Here is a tiny trained network, its code and every weight. The questions are about switching its units off for an input and a class, where a switched-off unit gives its printed mean instead of its output.

import numpy as np


def w(rows, s, z=0):
    codes = np.array(rows[::2]) - 128.0
    scale = np.full(codes.shape[1], s)
    scale[-1] = z or s
    return codes * scale


def norm(h):
    return h / np.sqrt((h * h).mean(-1, keepdims=True) + 1e-5)


def f(y):
    return y / 2 * (1 + np.tanh(0.7978845608 * (y + 0.044715 * y**3)))


def log_softmax(a):
    a = a - a.max(-1, keepdims=True)
    return a - np.log(np.exp(a).sum(-1, keepdims=True))


def net(x, mask):
    res = np.array(x, float).reshape(1, 4) / 4 @ E
    u = 0
    for l in range(4):
        y = f(norm(res) @ A[l][:, :-1].T + A[l][:, -1])
        res = res + np.where(mask[u : u + 7], y, B[l][:, -1]) @ B[l][:, :-1]
        u += 7
    return log_softmax(norm(res)[-1] @ U[:, :-1].T + U[:, -1])


A, B = {}, {}
E = w([
[220,207,92,154,143,238,116],'x0',
[254,3,165,85,145,104,188],'x1',
[81,88,109,171,71,186,213],'x2',
[125,117,243,124,39,173,98],'x3',
],0.0038)
A[0] = w([
[126,103,85,122,164,121,124,171],'L0N0',
[162,105,170,158,65,116,72,146],'L0N1',
[173,119,42,201,120,46,121,38],'L0N2',
[181,220,166,133,184,214,169,77],'L0N3',
[46,61,80,80,100,220,181,6],'L0N4',
[58,232,113,120,106,123,135,53],'L0N5',
[73,159,253,144,227,68,204,223],'L0N6',
],0.0055,0.0013)
B[0] = w([
[110,117,147,76,92,161,154,191],'L0N0',
[92,129,105,38,153,172,184,214],'L0N1',
[105,123,193,20,133,175,183,190],'L0N2',
[153,121,48,128,2,80,110,253],'L0N3',
[204,171,152,214,113,42,182,191],'L0N4',
[101,12,160,170,195,166,80,246],'L0N5',
[157,114,70,100,45,132,128,250],'L0N6',
],0.0062,0.0016)
A[1] = w([
[117,141,46,123,209,117,160,84],'L1N0',
[159,142,117,82,73,100,173,94],'L1N1',
[193,145,136,170,169,148,125,105],'L1N2',
[117,100,130,133,103,2,79,1],'L1N3',
[171,164,172,88,171,62,35,57],'L1N4',
[140,138,237,131,66,175,80,86],'L1N5',
[212,48,169,161,190,121,100,17],'L1N6',
],0.0083,0.00096)
B[1] = w([
[83,173,187,21,140,149,204,218],'L1N0',
[76,112,87,133,179,152,122,253],'L1N1',
[147,95,205,108,79,93,86,146],'L1N2',
[129,126,108,135,17,59,105,211],'L1N3',
[119,132,99,231,159,156,255,238],'L1N4',
[93,166,91,34,200,106,218,240],'L1N5',
[107,72,65,145,133,170,121,193],'L1N6',
],0.0091,0.003)
A[2] = w([
[135,127,177,218,119,149,218,80],'L2N0',
[145,178,64,142,137,87,126,133],'L2N1',
[255,205,122,100,96,191,81,46],'L2N2',
[50,204,162,176,162,100,77,42],'L2N3',
[180,154,118,147,156,184,146,192],'L2N4',
[99,128,81,151,189,220,122,246],'L2N5',
[99,115,67,127,86,74,68,171],'L2N6',
],0.0082,0.0011)
B[2] = w([
[187,220,118,179,153,102,76,202],'L2N0',
[136,101,196,167,126,165,156,155],'L2N1',
[67,64,180,155,53,8,116,166],'L2N2',
[207,29,1,106,113,173,164,170],'L2N3',
[63,100,93,135,65,72,158,182],'L2N4',
[103,90,185,129,121,86,78,255],'L2N5',
[114,96,195,154,109,97,90,172],'L2N6',
],0.0092,0.0044)
A[3] = w([
[153,127,254,160,199,140,59,120],'L3N0',
[180,150,105,115,157,166,113,7],'L3N1',
[151,80,139,198,136,130,80,152],'L3N2',
[136,67,68,161,172,205,87,70],'L3N3',
[211,58,95,117,132,178,105,84],'L3N4',
[110,71,136,122,136,90,135,177],'L3N5',
[197,194,113,224,140,123,192,79],'L3N6',
],0.01,0.002)
B[3] = w([
[157,123,188,170,221,162,68,115],'L3N0',
[156,3,149,135,120,35,168,114],'L3N1',
[117,149,145,57,168,132,175,191],'L3N2',
[139,73,78,156,103,171,101,193],'L3N3',
[56,131,56,154,125,158,84,182],'L3N4',
[150,175,151,174,120,149,97,255],'L3N5',
[198,151,110,206,172,118,178,228],'L3N6',
],0.013,0.0052)
U = w([
[82,123,180,163,27,64,98,185],'0',
[83,66,11,159,125,226,69,163],'1',
[190,182,93,219,171,112,187,154],'2',
[70,188,128,9,159,167,193,174],'3',
[146,137,198,135,209,173,44,106],'4',
[182,125,121,76,155,127,77,2],'5',
[197,127,117,68,132,143,83,26],'6',
],0.011,0.0051)

Each question gives the input, the list of numbers given to net, and the class t.
The units are the neurons (one row each of A and B). Each row of codes is followed by its name. A weight is (code - 128) times the scale printed after its matrix; where a second scale follows, it is the last column's (A, B and U).
mask holds one flag per neuron, layer by layer. A switched-off neuron (its flag False) gives its mean, the last column of its row in B, instead of its output. The means were averaged over made-up inputs and are rounded, as every weight is.
A unit's drop is (log p(t) with every unit on - log p(t) with that unit switched off) / (log p(t) with every unit on - log p(t) with every unit switched off).
The circuit of an input: a set's keep is (log p(t) with only the set's units on - log p(t) with every unit switched off) / (log p(t) with every unit on - log p(t) with every unit switched off). Starting from the 12 units with the biggest drops (on a tie, the unit counted first), units are removed one at a time, each time the one whose removal leaves the highest keep (on an exact tie, the one counted first), for as long as the keep stays at least 0.8.
circuit, biggest first: the units of the circuit, biggest drop first
top k neurons: the k neurons with the biggest drops, biggest first
top k neurons in layer l: the k neurons of layer l with the biggest drops, biggest first
input [1,7,-7,-1], class 1: circuit, biggest first -> (L1N6)
input [-7,7,-1,-6], class 0: circuit, biggest first -> (L1N3, L3N6)
input [0,-6,8,3], class 2: circuit, biggest first -> (L0N4, L2N0)
input [-3,3,-1,-2], class 4: top 2 neurons -> (L2N6, L2N3)
input [2,-8,-8,3], class 1: top 4 neurons -> (L2N3, L0N5, L0N4, L3N3)
input [8,7,3,3], class 0: top 2 neurons -> (L2N2, L0N5)
input [-7,-7,8,5], class 2: top 2 neurons -> (L0N4, L0N3)
input [-7,3,-6,-2], class 0: top 2 neurons -> (L1N3, L0N6)
input [3,3,7,-8], class 3: top 2 neurons in layer 1 -> (L1N0, L1N4)
input [3,3,5,7], class 3: top 2 neurons -> (L1N5, L1N4)
input [4,-3,-2,2], class 0: top 2 neurons in layer 2 -> (L2N2, L2N0)
input [8,-7,-5,-1], class 0: circuit, biggest first -> (L2N2, L1N1)
input [6,0,4,5], class 0: top 2 neurons -> (L1N4, L0N3)
input [-4,5,3,2], class 1: top 2 neurons in layer 1 -> (L1N4, L1N6)
input [6,5,0,-7], class 3: top 2 neurons in layer 1 -> (L1N0, L1N1)
input [-3,1,6,-8], class 3: circuit, biggest first -> (L1N0)
input [1,-3,-5,6], class 3: top 3 neurons -> (L1N5, L0N1, L0N4)
input [-3,6,8,8], class 2: top 4 neurons -> (L0N4, L2N0, L1N0, L0N2)
input [6,5,-7,8], class 3: top 2 neurons -> (L1N5, L0N1)
input [6,5,-4,3], class 0: circuit, biggest first -> (L2N2)
input [8,-2,8,-3], class 0: top 2 neurons -> (L2N2, L1N4)
input [0,6,-5,8], class 3: top 2 neurons -> (L1N5, L0N5)
input [-3,8,8,-4], class 1: top 2 neurons -> (L1N6, L1N4)
input [0,8,4,-7], class 1: top 2 neurons -> (L1N6, L1N5)
input [-3,-2,0,-1], class 4: top 2 neurons in layer 3 -> (L3N0, L3N2)
input [2,3,5,6], class 3: top 4 neurons in layer 1 -> (L1N5, L1N4, L1N1, L1N3)
input [-2,-4,4,8], class 3: circuit, biggest first -> (L1N5)
input [7,7,-7,8], class 3: top 4 neurons in layer 0 -> (L0N5, L0N1, L0N4, L0N6)
